Below are the code and all the weights of a small trained network. Each question names an input and a target symbol and asks about switching units off, where a switched-off unit gives its printed mean instead of its output.

import numpy as np


def w(rows, s, z=0):
    codes = np.array(rows[::2]) - 128.0
    scale = np.full(codes.shape[1], s)
    scale[-1] = z or s
    return codes * scale


def norm(h):
    return h / np.sqrt((h * h).mean(-1, keepdims=True) + 1e-5)


def softmax(a):
    e = np.exp(a - a.max(-1, keepdims=True))
    return e / e.sum(-1, keepdims=True)


def log_softmax(a):
    a = a - a.max(-1, keepdims=True)
    return a - np.log(np.exp(a).sum(-1, keepdims=True))


def net(x, mask):
    ids = ['βγλμξπφω'.index(c) for c in x.split()]
    T = len(ids)
    res = E[ids] + P[:T]
    u = 0
    for l in range(2):
        r = norm(res)
        for j in range(3):
            rows = slice(2 * j, 2 * j + 2)
            q, k, v = (r @ M[l][rows].T for M in (Q, K, V))
            z = softmax(np.where(np.tri(T) > 0, q @ k.T / 2**0.5, -1e9)) @ v
            o = O[l][rows]
            res = res + np.where(mask[u + j], z, o[:, -1]) @ o[:, :-1]
        u += 3
    return log_softmax(norm(res)[-1] @ U[:, :-1].T + U[:, -1])


Q, K, V, O = {}, {}, {}, {}
E = w([
[99,62,166],'β',
[80,64,115],'γ',
[236,106,100],'λ',
[36,223,132],'μ',
[232,87,115],'ξ',
[82,222,117],'π',
[104,253,139],'φ',
[112,248,66],'ω',
],0.0073)
P = w([
[113,107,146],'0',
[143,121,141],'1',
[178,187,81],'2',
[141,131,138],'3',
[2,120,146],'4',
[144,133,138],'5',
[127,205,81],'6',
[146,120,143],'7',
[103,162,88],'8',
[147,125,142],'9',
[75,121,98],'10',
[146,118,145],'11',
],0.01)
Q[0] = w([
[231,145,208],'L0H0',
[112,160,60],'L0H0',
[65,170,105],'L0H1',
[96,117,156],'L0H1',
[83,41,92],'L0H2',
[4,145,61],'L0H2',
],0.023)
K[0] = w([
[217,182,212],'L0H0',
[107,181,104],'L0H0',
[99,190,64],'L0H1',
[135,109,82],'L0H1',
[73,36,160],'L0H2',
[2,141,68],'L0H2',
],0.023)
V[0] = w([
[232,153,141],'L0H0',
[112,194,223],'L0H0',
[43,233,192],'L0H1',
[123,92,114],'L0H1',
[126,221,102],'L0H2',
[162,2,64],'L0H2',
],0.0064)
O[0] = w([
[140,184,192,5],'L0H0',
[212,153,127,119],'L0H0',
[96,25,191,254],'L0H1',
[148,161,129,104],'L0H1',
[169,32,102,191],'L0H2',
[142,255,130,61],'L0H2',
],0.0057,0.003)
Q[1] = w([
[111,129,195],'L1H0',
[157,140,163],'L1H0',
[92,150,163],'L1H1',
[5,112,109],'L1H1',
[174,51,90],'L1H2',
[165,96,174],'L1H2',
],0.028)
K[1] = w([
[201,153,138],'L1H0',
[138,140,193],'L1H0',
[111,48,146],'L1H1',
[116,33,20],'L1H1',
[128,252,94],'L1H2',
[161,171,197],'L1H2',
],0.021)
V[1] = w([
[199,90,37],'L1H0',
[216,125,253],'L1H0',
[127,222,142],'L1H1',
[152,190,239],'L1H1',
[138,75,162],'L1H2',
[90,59,67],'L1H2',
],0.013)
O[1] = w([
[236,87,82,136],'L1H0',
[87,84,245,2],'L1H0',
[200,108,147,57],'L1H1',
[210,169,106,16],'L1H1',
[179,146,81,110],'L1H2',
[204,172,160,178],'L1H2',
],0.012,0.0086)
U = w([
[78,200,217,149],'β',
[106,245,62,102],'γ',
[169,147,152,173],'λ',
[92,100,144,85],'μ',
[167,148,165,196],'ξ',
[108,33,131,108],'π',
[141,69,201,241],'φ',
[192,28,18,3],'ω',
],0.012,0.0041)

Each question gives the input, a string of symbols that net reads in full, and the target symbol t.
The units are the heads (2 rows each of Q, K, V and O). Each row of codes is followed by its name. A weight is (code - 128) times the scale printed after its matrix; where a second scale follows, it is the last column's (O and U).
mask holds one flag per head, layer by layer. A switched-off head (its flag False) gives its mean, the last column of its rows in O, instead of its output. The means were averaged over made-up inputs and are rounded, as every weight is.
A unit's drop is (log p(t) with every unit on - log p(t) with that unit switched off) / (log p(t) with every unit on - log p(t) with every unit switched off).
The circuit of an input: a set's keep is (log p(t) with only the set's units on - log p(t) with every unit switched off) / (log p(t) with every unit on - log p(t) with every unit switched off). Starting from all 6 units, units are removed one at a time, each time the one whose removal leaves the highest keep (on an exact tie, the one counted first), for as long as the keep stays at least 0.8.
units of the circuit, in order: the units of the circuit, biggest drop first
most important unit: the unit with the biggest drop
heads that matter: for each layer, one digit per head in row order, 1 if its drop is at least 0.15 and else 0, layers parted by /
input γ γ π β, target β: heads that matter => 011 / 100
input ξ φ γ, target π: heads that matter => 110 / 000
input β ω ω, target β: units of the circuit, in order => L0H0; L1H0
input φ μ β β π γ π π ω ξ, target ξ: heads that matter => 011 / 010
input γ λ γ π γ ξ μ γ ω μ, target π: heads that matter => 001 / 000
input ω φ γ γ ξ μ ω γ ξ ξ π γ, target γ: most important unit => L0H1
input γ φ ω ξ φ, target ω: units of the circuit, in order => L0H2; L1H0
input β λ λ, target β: heads that matter => 001 / 100
input β β π, target β: heads that matter => 101 / 111
input φ γ ω, target φ: heads that matter => 111 / 111
input π γ μ, target π: heads that matter => 011 / 001
input γ ω ω ξ β, target ω: heads that matter => 101 / 101
input β φ γ ω λ, target γ: units of the circuit, in order => L0H2; L1H2
input π γ ω π ω γ γ φ π λ β β, target β: units of the circuit, in order => L1H0; L0H2; L0H1
input π γ γ ω, target ω: most important unit => L0H0
input ω μ π, target ω: heads that matter => 001 / 101
input ω π ω π π ω, target π: units of the circuit, in order => L0H2; L1H1
input π π ω, target π: heads that matter => 011 / 110
input β β γ, target β: units of the circuit, in order => L0H2; L1H0
input φ ξ ω, target φ: units of the circuit, in order => L1H0; L0H0
input λ φ ω γ γ, target ω: most important unit => L1H0
input λ ω μ β γ γ ξ μ γ γ λ, target γ: heads that matter => 101 / 000
input ω γ ω φ π π β, target π: units of the circuit, in order => L0H2; L1H2
